Below is a small trained network, with its code and all its weights. Each question gives an input and a class and asks what happens when units are switched off, that is, made to give their printed mean instead of their output.

import numpy as np


def w(rows, s, z=0):
    codes = np.array(rows[::2]) - 128.0
    scale = np.full(codes.shape[1], s)
    scale[-1] = z or s
    return codes * scale


def f(y):
    return y / 2 * (1 + np.tanh(0.7978845608 * (y + 0.044715 * y**3)))


def log_softmax(a):
    a = a - a.max(-1, keepdims=True)
    return a - np.log(np.exp(a).sum(-1, keepdims=True))


def net(x, mask):
    res = np.array(x, float).reshape(1, 2) / 4 @ E
    y = f(res @ A[0][:, :-1].T + A[0][:, -1])
    res = res + np.where(mask, y, B[0][:, -1]) @ B[0][:, :-1]
    return log_softmax(res[-1] @ U[:, :-1].T + U[:, -1])


A, B = {}, {}
E = w([
[56,4,194,106,135,142,81,74,136,216],'x0',
[123,149,135,86,164,41,7,77,237,111],'x1',
],0.015)
A[0] = w([
[126,175,157,181,80,203,251,184,2,92,253],'n1',
[66,65,203,114,140,159,98,82,91,194,135],'n2',
[89,74,122,124,82,109,135,118,117,112,136],'n3',
[59,130,159,31,184,84,68,44,248,124,125],'n4',
[67,95,115,129,148,179,86,118,136,201,212],'n5',
[35,73,198,106,122,120,141,97,118,168,146],'n6',
[169,158,160,215,111,127,143,189,153,117,245],'n7',
],0.011,0.0028)
B[0] = w([
[104,98,119,82,74,232,248,229,106,21,253],'n1',
[80,71,40,153,157,135,123,73,25,90,198],'n2',
[93,122,104,138,126,163,116,47,144,151,144],'n3',
[203,116,181,73,69,118,158,198,116,87,242],'n4',
[91,142,122,91,177,190,104,155,52,143,176],'n5',
[82,104,69,86,185,119,131,119,82,97,187],'n6',
[143,165,76,105,210,97,107,131,127,94,169],'n7',
],0.012,0.031)
U = w([
[118,103,56,109,160,187,166,131,191,157,152],'0',
[71,120,81,156,215,135,124,78,74,137,118],'1',
[125,105,108,107,81,182,225,215,89,49,139],'2',
[165,190,24,211,195,59,130,125,172,64,115],'3',
[109,124,151,211,39,116,155,75,166,134,2],'4',
[211,142,248,133,2,70,110,186,212,117,201],'5',
],0.0098,0.0029)

Each question gives the input, the list of numbers given to net, and the class t.
The units are the neurons (one row each of A and B). Each row of codes is followed by its name. A weight is (code - 128) times the scale printed after its matrix; where a second scale follows, it is the last column's (A, B and U).
mask holds one flag per neuron, in row order. A switched-off neuron (its flag False) gives its mean, the last column of its row in B, instead of its output. The means were averaged over made-up inputs and are rounded, as every weight is.
A unit's drop is (log p(t) with every unit on - log p(t) with that unit switched off) / (log p(t) with every unit on - log p(t) with every unit switched off).
The circuit of an input: a set's keep is (log p(t) with only the set's units on - log p(t) with every unit switched off) / (log p(t) with every unit on - log p(t) with every unit switched off). Starting from all 7 units, units are removed one at a time, each time the one whose removal leaves the highest keep (on an exact tie, the one counted first), for as long as the keep stays at least 0.8.
units of the circuit, in order: the units of the circuit, biggest drop first
most important unit: the unit with the biggest drop
k most important neurons: the k neurons with the biggest drops, biggest first
drop of u: that unit's drop, to one decimal
input [2,6], class 5: units of the circuit, in order -> n1, n4
input [6,-4], class 1: most important unit -> n4
input [6,-5], class 1: units of the circuit, in order -> n4, n2
input [8,2], class 1: 2 most important neurons -> n1, n2
input [7,3], class 1: 3 most important neurons -> n1, n2, n6
input [6,2], class 1: 2 most important neurons -> n1, n2
input [-7,3], class 3: drop of n1 -> 0.4
input [-4,4], class 5: drop of n1 -> 0.4
input [-7,7], class 5: drop of n1 -> 0.3
input [-3,3], class 5: 3 most important neurons -> n1, n2, n6
